Below are the code and all the weights of a small trained network. Each question names an input and a target symbol and asks about switching units off, where a switched-off unit gives its printed mean instead of its output.

import numpy as np


def w(rows, s, z=0):
    codes = np.array(rows[::2]) - 128.0
    scale = np.full(codes.shape[1], s)
    scale[-1] = z or s
    return codes * scale


def norm(h):
    return h / np.sqrt((h * h).mean(-1, keepdims=True) + 1e-5)


def f(y):
    return y / 2 * (1 + np.tanh(0.7978845608 * (y + 0.044715 * y**3)))


def softmax(a):
    e = np.exp(a - a.max(-1, keepdims=True))
    return e / e.sum(-1, keepdims=True)


def log_softmax(a):
    a = a - a.max(-1, keepdims=True)
    return a - np.log(np.exp(a).sum(-1, keepdims=True))


def net(x, mask):
    ids = ['ΘΞΨαγδζημσφω'.index(c) for c in x.split()]
    T = len(ids)
    res = E[ids] + P[:T]
    r = norm(res)
    for j in range(2):
        rows = slice(3 * j, 3 * j + 3)
        q, k, v = (r @ M[0][rows].T for M in (Q, K, V))
        z = softmax(np.where(np.tri(T) > 0, q @ k.T / 3**0.5, -1e9)) @ v
        o = O[0][rows]
        res = res + np.where(mask[j], z, o[:, -1]) @ o[:, :-1]
    y = f(norm(res) @ A[0][:, :-1].T + A[0][:, -1])
    res = res + np.where(mask[2:6], y, B[0][:, -1]) @ B[0][:, :-1]
    return log_softmax(norm(res)[-1] @ U[:, :-1].T + U[:, -1])


Q, K, V, O, A, B = {}, {}, {}, {}, {}, {}
E = w([
[123,114,160,167,133],'Θ',
[126,116,155,112,135],'Ξ',
[113,137,139,176,123],'Ψ',
[142,152,113,157,128],'α',
[99,152,177,133,115],'γ',
[157,81,159,230,128],'δ',
[94,71,199,72,147],'ζ',
[146,154,136,135,164],'η',
[107,158,170,79,130],'μ',
[172,207,141,146,60],'σ',
[198,128,107,121,189],'φ',
[192,104,129,123,5],'ω',
],0.016)
P = w([
[132,117,81,88,145],'0',
[169,170,254,216,143],'1',
[193,178,245,180,163],'2',
[165,163,239,165,162],'3',
[104,165,170,184,165],'4',
[139,159,128,132,158],'5',
[158,146,178,142,145],'6',
[159,141,193,122,139],'7',
[152,161,203,116,137],'8',
],0.0067)
Q[0] = w([
[255,145,179,86,105],'h1',
[117,143,84,78,99],'h1',
[105,88,65,133,110],'h1',
[111,134,98,168,180],'h2',
[66,108,101,154,84],'h2',
[52,112,40,108,148],'h2',
],0.0071)
K[0] = w([
[25,65,41,115,139],'h1',
[142,189,126,187,69],'h1',
[128,207,189,140,101],'h1',
[132,121,180,152,90],'h2',
[194,80,191,165,200],'h2',
[176,30,254,109,210],'h2',
],0.006)
V[0] = w([
[27,121,187,40,77],'h1',
[196,223,136,13,171],'h1',
[119,250,80,162,69],'h1',
[131,102,6,237,86],'h2',
[193,28,111,163,187],'h2',
[34,149,81,169,236],'h2',
],0.02)
O[0] = w([
[48,105,219,61,99,103],'h1',
[183,90,176,69,250,143],'h1',
[133,26,166,201,147,86],'h1',
[68,21,124,32,122,8],'h2',
[174,147,98,36,132,66],'h2',
[29,168,125,117,236,97],'h2',
],0.017,0.013)
A[0] = w([
[138,98,234,130,157,122],'n1',
[111,239,253,50,132,91],'n2',
[201,117,118,132,205,1],'n3',
[50,205,99,165,240,71],'n4',
],0.013,0.0028)
B[0] = w([
[234,100,175,166,90,196],'n1',
[68,13,115,12,133,254],'n2',
[55,151,137,160,88,202],'n3',
[33,190,70,131,246,253],'n4',
],0.012,0.0062)
U = w([
[91,188,77,86,68,141],'Θ',
[205,165,93,87,183,26],'Ξ',
[2,64,51,163,104,100],'Ψ',
[108,16,73,133,186,129],'α',
[61,124,166,197,123,254],'γ',
[99,192,24,145,59,62],'δ',
[84,173,148,54,109,83],'ζ',
[135,127,128,136,183,55],'η',
[99,157,206,189,140,92],'μ',
[156,68,117,158,81,102],'σ',
[198,152,70,119,206,156],'φ',
[180,91,89,124,52,155],'ω',
],0.0083,0.0035)

Each question gives the input, a string of symbols that net reads in full, and the target symbol t.
The units are the heads (3 rows each of Q, K, V and O) and the neurons (one row each of A and B). Each row of codes is followed by its name. A weight is (code - 128) times the scale printed after its matrix; where a second scale follows, it is the last column's (O, A, B and U).
mask holds one flag per unit, heads first, then neurons. A switched-off unit (its flag False) gives its mean, the last column of its rows in O or B, instead of its output. The means were averaged over made-up inputs and are rounded, as every weight is.
A unit's drop is (log p(t) with every unit on - log p(t) with that unit switched off) / (log p(t) with every unit on - log p(t) with every unit switched off).
The circuit of an input: a set's keep is (log p(t) with only the set's units on - log p(t) with every unit switched off) / (log p(t) with every unit on - log p(t) with every unit switched off). Starting from all 6 units, units are removed one at a time, each time the one whose removal leaves the highest keep (on an exact tie, the one counted first), for as long as the keep stays at least 0.8.
units of the circuit, in order: the units of the circuit, biggest drop first
most important unit: the unit with the biggest drop
which heads matter: for each layer, one digit per head in row order, 1 if its drop is at least 0.15 and else 0, layers parted by /
drop of u: that unit's drop, to one decimal
input ζ ω ζ Ψ Θ μ, target ζ: most important unit	h1
input ζ Θ Θ, target ζ: which heads matter	10
input α φ γ Θ σ, target α: which heads matter	11
input φ γ Θ, target φ: which heads matter	10
input Θ ζ α α, target δ: which heads matter	10
input Ψ δ η Θ, target Ψ: units of the circuit, in order	(h2, h1)
input φ γ φ Ψ, target φ: which heads matter	10
input ω ζ ζ, target ω: which heads matter	01
input α γ ζ, target α: which heads matter	01
input ζ Ψ γ, target ζ: which heads matter	10
input Θ φ δ, target δ: which heads matter	10
input ω γ φ, target ω: which heads matter	01
input Ψ Ψ γ, target Ψ: which heads matter	11
input Ψ γ α μ, target Ψ: most important unit	h2
input φ Θ Θ, target φ: drop of h1	0.8
input Ψ σ ω Θ, target Ψ: drop of h1	0.4
input Θ γ γ, target δ: drop of n4	0.0
